Below is a small trained network, with its code and all its weights. Each question gives an input and a class and asks what happens when units are switched off, that is, made to give their printed mean instead of their output.

import numpy as np


def w(rows, s, z=0):
    codes = np.array(rows[::2]) - 128.0
    scale = np.full(codes.shape[1], s)
    scale[-1] = z or s
    return codes * scale


def norm(h):
    return h / np.sqrt((h * h).mean(-1, keepdims=True) + 1e-5)


def f(y):
    return y / 2 * (1 + np.tanh(0.7978845608 * (y + 0.044715 * y**3)))


def log_softmax(a):
    a = a - a.max(-1, keepdims=True)
    return a - np.log(np.exp(a).sum(-1, keepdims=True))


def net(x, mask):
    res = np.array(x, float).reshape(1, 3) / 4 @ E
    u = 0
    for l in range(3):
        y = f(norm(res) @ A[l][:, :-1].T + A[l][:, -1])
        res = res + np.where(mask[u : u + 5], y, B[l][:, -1]) @ B[l][:, :-1]
        u += 5
    return log_softmax(norm(res)[-1] @ U[:, :-1].T + U[:, -1])


A, B = {}, {}
E = w([
[139,124,128],'x0',
[60,74,255],'x1',
[154,188,217],'x2',
],0.0096)
A[0] = w([
[143,177,195,62],'0.n1',
[146,152,177,28],'0.n2',
[104,49,197,49],'0.n3',
[110,2,106,1],'0.n4',
[123,77,173,2],'0.n5',
],0.024,0.0029)
B[0] = w([
[144,23,138,201],'0.n1',
[77,44,159,168],'0.n2',
[55,227,78,249],'0.n3',
[127,2,172,233],'0.n4',
[87,171,89,186],'0.n5',
],0.025,0.011)
A[1] = w([
[77,6,131,248],'1.n1',
[145,93,186,19],'1.n2',
[60,60,113,252],'1.n3',
[132,155,188,69],'1.n4',
[138,51,200,47],'1.n5',
],0.023,0.0014)
B[1] = w([
[188,55,214,251],'1.n1',
[184,76,164,150],'1.n2',
[250,167,141,227],'1.n3',
[142,169,163,122],'1.n4',
[236,61,172,185],'1.n5',
],0.019,0.021)
A[2] = w([
[91,98,105,6],'2.n1',
[37,118,197,71],'2.n2',
[4,121,219,89],'2.n3',
[100,93,130,192],'2.n4',
[92,147,25,208],'2.n5',
],0.017,0.0018)
B[2] = w([
[118,118,133,115],'2.n1',
[98,181,68,166],'2.n2',
[100,196,26,192],'2.n3',
[174,155,65,140],'2.n4',
[7,196,105,255],'2.n5',
],0.018,0.0067)
U = w([
[203,91,197,253],'0',
[42,245,67,3],'1',
],0.012,0.0012)

Each question gives the input, the list of numbers given to net, and the class t.
The units are the neurons (one row each of A and B). Each row of codes is followed by its name. A weight is (code - 128) times the scale printed after its matrix; where a second scale follows, it is the last column's (A, B and U).
mask holds one flag per neuron, layer by layer. A switched-off neuron (its flag False) gives its mean, the last column of its row in B, instead of its output. The means were averaged over made-up inputs and are rounded, as every weight is.
A unit's drop is (log p(t) with every unit on - log p(t) with that unit switched off) / (log p(t) with every unit on - log p(t) with every unit switched off).
The circuit of an input: a set's keep is (log p(t) with only the set's units on - log p(t) with every unit switched off) / (log p(t) with every unit on - log p(t) with every unit switched off). Starting from the 12 units with the biggest drops (on a tie, the unit counted first), units are removed one at a time, each time the one whose removal leaves the highest keep (on an exact tie, the one counted first), for as long as the keep stays at least 0.8.
circuit, biggest first: the units of the circuit, biggest drop first
top k neurons: the k neurons with the biggest drops, biggest first
top k neurons in layer l: the k neurons of layer l with the biggest drops, biggest first
drop of u: that unit's drop, to one decimal
input [5,4,-3], class 1: top 3 neurons in layer 0 => 0.n3, 0.n1, 0.n5
input [-7,7,6], class 1: circuit, biggest first => 0.n3, 1.n5, 2.n3
input [8,-7,-5], class 1: top 4 neurons => 0.n4, 1.n1, 0.n1, 0.n2
input [-7,-5,1], class 1: top 2 neurons in layer 0 => 0.n4, 0.n1
input [-5,-7,-4], class 1: top 2 neurons in layer 1 => 1.n1, 1.n3
input [3,4,-3], class 1: top 2 neurons => 0.n3, 0.n1
input [2,-6,4], class 1: top 4 neurons in layer 1 => 1.n1, 1.n5, 1.n3, 1.n2
input [6,4,1], class 1: top neuron in layer 0 => 0.n3
input [8,-6,0], class 1: top 3 neurons in layer 1 => 1.n1, 1.n5, 1.n3
input [-3,-4,-3], class 1: drop of 1.n1 => 1.0
